cols: H N P S D Q T Z C B
[170 122 131 104 121 131 114 148 118 126]  V
[207 122 135  90 118 128 113 159 115 119]  J
[222 136 144  71 117 108 127 145 123  92]  Y
down: [159 145]
Z
down: [114 113]
T
down: [131 135]
P
down: [126 119]
B
down: [90 71]
S
down: [148 159]
Z

cols: R W A K
[ 83 186  35  79] = X
[101 197  59  87] = U
[136  48 175 162] = F
[ 82  59  98 124] = G
[187 114 219 169] = L
[136 207 175 162] = E
[ 83 186 218 171] = M
down: [ 87 162]
K
down: [207 186]
W

cols: gezo kof gor guma Pogan
[219 191 193 210 126] = mar
[ 94 169  95 211  36] = Fetuv
[188 113 196  54 160] = tadut
[30 80 65 65 94] = fanuf
[103 130 132 135 176] = ziva
[105 132  67 172  76] = vased
down: [219  94 188  30 103]
gezo
down: [210 211  54  65]
guma
down: [130 132]
kof

cols: bive rino Lesib dus Tegur sesov rep gagok tumu
[ 53  95 130 141 129 160 133 162 104] -> pivu
[ 94  86 123 147 134 174 105 149 137] -> genep
[190 164 147 105 146 135 104 109 140] -> lus
[137 127 146 123 134  90 106 170 151] -> bunut
[ 81 129 135 152 115 141 161 190 106] -> tugut
[103 131 149 102 110 135 109 140  98] -> Laval
[101 140 184 153  90 115  53 130 162] -> Musu
[147 131 106 150 124 138 118 101 143] -> kaso
down: [ 95  86 164 127 129 131]
rino
down: [109  53]
rep
down: [130 123 147 146 135 149 184]
Lesib
down: [162 149 109 170 190 140 130]
gagok
down: [137  81]
bive
down: [141 147 105 123 152 102]
dus

cols: voz kikos ligu zun
[181 101 148 127]  Dinuf
[136 147 162 194]  kamid
[ 48 115 187 173]  Tuduk
[ 97 111 131 180]  rif
[128 150 122  98]  kufep
down: [181 136]
voz
down: [127 194]
zun
down: [147 115]
kikos

cols: Bisel sena Viluv goba vit
[178 142 127 119 149] -> vuko
[126 138 129  85 209] -> budi
[149 118 130 121 141] -> Mebu
[157 120 124 143 111] -> Fur
[124 134 126 155  81] -> pud
[134 132 130  98 122] -> Lubag
[164 119 122  95 149] -> pobe
[149 130 128 140 119] -> runis
down: [130 124 126 130 122 128]
Viluv
down: [157 124 134 164]
Bisel
down: [111  81 122 149 119]
vit
down: [155  98  95]
goba
down: [127 129 130]
Viluv

cols: zof badap Sizok rur bap koso
[126 215 125  94 137 124]  Povil
[115 124 200 182  91  86]  Kol
[129  90  83 106 140  90]  nere
[137 149  97 148 153 123]  fut
[146 148 124 154 127 123]  vuku
[ 98 121 133 107 185 114]  sope
[158 143 170  54 164 127]  nup
[169  75  65 138  96  66]  Mag
[165 128 134 113 165 128]  tafeg
[120 124  77 156  75 165]  Luf
down: [137 146  98]
zof
down: [215 124  90 149 148 121 143  75]
badap
down: [127 185 164  96 165]
bap
down: [169 165]
zof
down: [115 129]
zof
down: [ 83  97 124 133 170]
Sizok

cols: momi Nimut rikap lavu lal komi lem pumid Gado bezan
[128 205 149 130 214 174 185 142  93 177] = borov
[ 65 187 109 119 127 106  98 185  96 171] = zano
[130 209 152 127 212 171 184 145  92 177] = saf
[ 64 201 109 144 133 146  97 147 146 164] = lozet
[112 210 145 122 210 174 180 153  91 174] = tivug
[ 83 198 139 195 179  98 134 184 146 193] = nelok
[112 210 152 122 210 174 180 153  91 174] = gugi
down: [119 127 144]
lavu
down: [152 109 145 139]
rikap
down: [146 174]
komi
down: [185 145 147]
pumid
down: [130 119 127 144 122 195]
lavu
down: [ 93  96  92 146]
Gado

cols: Samo kufi gapag fepa
[177 105 117 103] -> tobu
[127 157 167 118] -> Dezaf
[108 117 162 117] -> girer
[ 79 146 139 130] -> gog
[ 85 100 141  78] -> mil
[119 146 133  90] -> res
[104 100 158 171] -> denod
[139 150 174  96] -> ren
[162  54 132 125] -> Lup
[123 134  78  49] -> zigam
down: [162 123]
Samo
down: [157 117 146 100 146]
kufi

cols: deze zifas zegat mopop komo vafa beb
[130 130  87 105 118  88 151] = mor
[130 130  87 105 118  88 111] = rine
[ 73  59  40 100  61 127  96] = sonu
down: [130  73]
deze
down: [105 105]
mopop
find: [130 130  87 105 118  88 111]
rine

cols: Fekiz zitop romo Meden noso rovof dezez
[ 83 207 214  77 106 134  85]  bez
[ 91 194 207  89  96 130 100]  zez
[ 95 187 201  95  96 129 106]  tado
[ 81 211 214  71 115 137  76]  rit
down: [134 130]
rovof
down: [100 106]
dezez

cols: Gesob Lumun sagu Pana Fem kase pev
[111 125 148 139 162  76 102]  baz
[121 121 149 101 113  95  92]  Felap
[111 125 148 139 142  96 105]  Dafu
[ 48 126 135 165  92 152 123]  geb
[121 121 149 101 141 166 101]  rap
[106 157 216 106  46  98 113]  pirut
[ 56 105 108 153 123 175  81]  gez
[ 89 158 123 215  71 119 128]  sasuk
[111  80 103 155 137 122 125]  gebat
[140 109 148  96 127 191 156]  lebub
down: [101 139 165 101 106 153 215 155  96]
Pana
down: [101 139]
Pana
down: [125 121 125 126]
Lumun
down: [ 76  95  96 152]
kase
down: [155  96]
Pana
down: [121 106  56  89 111]
Gesob
down: [123 103 148]
sagu

cols: kas vopuz mobar pozil
[134 100 116 137] -> neb
[124 139 122 118] -> tunu
[131 130 116 114] -> rut
[131 122 119 123] -> siluk
[123 149 105 139] -> Mosa
[128  97 120 136] -> Miru
[152  43 111 160] -> ked
[132 115 147 152] -> zolaf
[123 149 105  94] -> Vil
down: [119 105]
mobar
down: [116 122 116 119 105 120 111 147]
mobar
down: [116 119 105 120 111 147]
mobar
down: [118 114 123 139 136 160 152]
pozil
down: [122 116 119 105]
mobar
down: [122 116 119 105 120 111 147 105]
mobar
down: [124 131 131 123 128 152 132]
kas

cols: vave tufom mosid Lik Pes bimuz beti gezis vun
[146 130 103 195 219 112 183 156 106] : nen
[170 117 109 172 181 130 156 169 128] : vigeg
[164 129 112 228 128  87  51 120 129] : pano
[147 162 111 104  87 105 116 123 181] : Kogez
[133 123 151 103  77 152 122  65 114] : Vudu
down: [106 128]
vun
down: [181 114]
vun
down: [117 129 162 123]
tufom
down: [195 172]
Lik

cols: feka Sim kepi sebez
[121 110 163 165] : dom
[ 64 101 125  73] : fafo
[186  68  58 133] : Vara
[128 171  99 127] : Mezav
[148 154 146 185] : Noto
[108  97 139 233] : naf
[160 117  78 139] : voti
[146 111 134 140] : Domud
[153 126 118 113] : niv
[141  97 148 130] : rafir
down: [139  78 134 118]
kepi
down: [121  64 186 128]
feka
down: [ 99 146 139  78]
kepi
down: [ 68 171]
Sim
down: [127 185 233 139 140]
sebez

cols: vunab vek sas Zad Luno meke piten vup tuzuf teb
[123 138 108 131 145 115 104 106 108 110] : vuke
[ 99 106  88 158 108 102  85 138  88 139] : Limug
[132 145 129 106 144 125 140 131 137 114] : rufin
[135 162 126 106 146 130 141 118 141 118] : tugi
[122 138 115 125 130 120 122 128 122 124] : sivo
[ 86  94 105 174 121  94  82 150  78 116] : tusu
[ 73  84  83 171 101  82  73 165  69 135] : bemu
[ 93  86  58 206  70 106  42 109  64 185] : ponop
[146  73 109 170  64 149 115 169 115 190] : Piga
[130 200 143  66 192 119 162 101 158  74] : mal
down: [158 106 106]
Zad
down: [131 118]
vup
down: [104  85 140]
piten
down: [108  88 137 141 122  78  69  64 115]
tuzuf
down: [ 88 129 126 115 105  83  58 109]
sas
down: [108  88 137 141 122  78]
tuzuf
down: [ 85 140 141 122]
piten

cols: Bopif tife givaf tav
[ 37  86 135 143] : Kuzi
[168 170 178 112] : molon
[ 96  43  80 105] : fodug
[126 114 131 111] : seru
down: [112 105]
tav
down: [170  43]
tife
down: [143 112]
tav

cols: ginep tugu Fabef fopa
[129 151 123 119] : Lazot
[129 151  54  62] : Ralod
[113 110 106 172] : Dep
[129 151  55  61] : molug
[129 151 141  62] : Tuv
down: [172  61]
fopa
down: [ 55 141]
Fabef
find: [129 151 141  62]
Tuv
down: [123  54 106  55]
Fabef
down: [119  62 172  61]
fopa
down: [151 110]
tugu

cols: riz buf bipek gubi Lifud gat Bula beros
[176  93 162 113 105 194  98 197]  kogiz
[176  93 162 113 105 194  98 158]  lepu
[176  93 162 113 105 194  98 213]  buzo
find: [176  93 162 113 105 194  98 213]
buzo
find: [176  93 162 113 105 194  98 197]
kogiz

cols: nura bana Lape met maba dotav
[178  62 149 162 201 199] -> zopu
[180 148 147 154 176 189] -> pom
[142 132 151 147 109 153] -> kib
[180 105 110 100 175 129] -> Gop
[211 109 156 105 195 184] -> Fero
[146  94 157  63 159 137] -> Roku
[138 184 127 112 125 146] -> Nupe
[142 132 151 147 109 190] -> supeb
down: [112 147]
met
down: [178 180]
nura
down: [199 189]
dotav

cols: fon Rito sapun fosa galaf
[155 126 176 133 112] : sibo
[205 131 193 162 179] : Dor
[170  93  93 111  60] : tivos
[117 164  90  84 190] : zul
[153 155 125 169 159] : tanu
[158 187 180  50  86] : zapi
[185 184 154 191 124] : mekod
[196  79  91 156 155] : Modo
down: [131  93 164 155 187]
Rito
down: [153 158 185 196]
fon
down: [191 156]
fosa
down: [155 205 170 117 153 158 185]
fon

cols: puso lomu zaval bol Non
[112 119 197 165 195] -> kezo
[137 136 193 155 181] -> Fogi
[ 53 152 140 211 179] -> Fesok
[ 40 132 118 203 169] -> sak
[134 127 149 132 141] -> duk
[ 73 151 169 206 196] -> Pide
[144 132 164 132 150] -> lepab
[ 46 131 157 205 193] -> ded
[140 116 183 134 165] -> mup
[ 74 132 183 194 201] -> Zipud
[102 144 191 190 196] -> vur
down: [196 150 193]
Non
down: [195 181 179 169]
Non
down: [203 132 206 132 205 134]
bol

cols: pum pegim ledep nipi divi favet Mapet
[136 117 124 106  85 159 116] -> talen
[131 142 116 126 100 158 122] -> salef
[102 105 117 146 128 112 142] -> tedug
[ 94  85 114 182 113 129 144] -> noro
[226 193 203  76 106 114 100] -> Mepu
down: [124 116 117]
ledep
down: [182  76]
nipi
down: [122 142 144 100]
Mapet
down: [117 114]
ledep
down: [102  94]
pum

cols: neneg gipo Fupen lobi daso Fedeg fab
[155 130 126 129  94  83 126] = favi
[131 129 125 123 126 127 127] = Bub
[137 128 126 128 117 120 128] = zupa
[182 135  29 209 209  90 110] = veze
[138 144 118  72 122 126 138] = semuf
[134 130 122 123 129 127 125] = Vid
[132 129 124 130 131 124 127] = gogi
down: [118 122]
Fupen
down: [130 129 128]
gipo

cols: Lakos Ruk Tum desub pid Vug
[118 115 137 138 120 117] = nevuf
[148 152 154 165 118 203] = Nupa
[124 122 104  87 146  84] = givi
[147 129 132 156 119 174] = Viluk
[131 108 123 143 119 132] = Pon
[103 142 150 119 127  98] = rus
[132 108 122 144 119 133] = Pof
[145 119 125 154 119 165] = dem
[106 134 150 129 122 106] = kepat
down: [154 104 132]
Tum
down: [132 145 106]
Lakos
down: [103 132]
Lakos
down: [119 134]
Ruk
down: [119 122]
pid
down: [132  98 133 165]
Vug

cols: far Kefat bar vebes Muv semog
[150 121 142 157 142  41]  vib
[150 121 142 157 142 158]  Meb
[107 144 104 100 104  83]  ranin
find: [150 121 142 157 142  41]
vib
find: [150 121 142 157 142 158]
Meb
down: [158  83]
semog
down: [121 121]
Kefat

cols: sav lof sazuz ved zaro Niril
[146 109 200 191 116  85] -> semel
[ 61 148 167 196 134 139] -> viko
[162 136  41  83 101 160] -> zisuf
[104 100 110 160  86 190] -> buk
[111 165 158 150 112 118] -> periz
[ 87 140  83  49 169  72] -> tos
down: [ 41 110]
sazuz
down: [146  61 162 104]
sav
down: [109 148 136 100]
lof
down: [101  86 112]
zaro
down: [191 196]
ved
down: [162 104]
sav

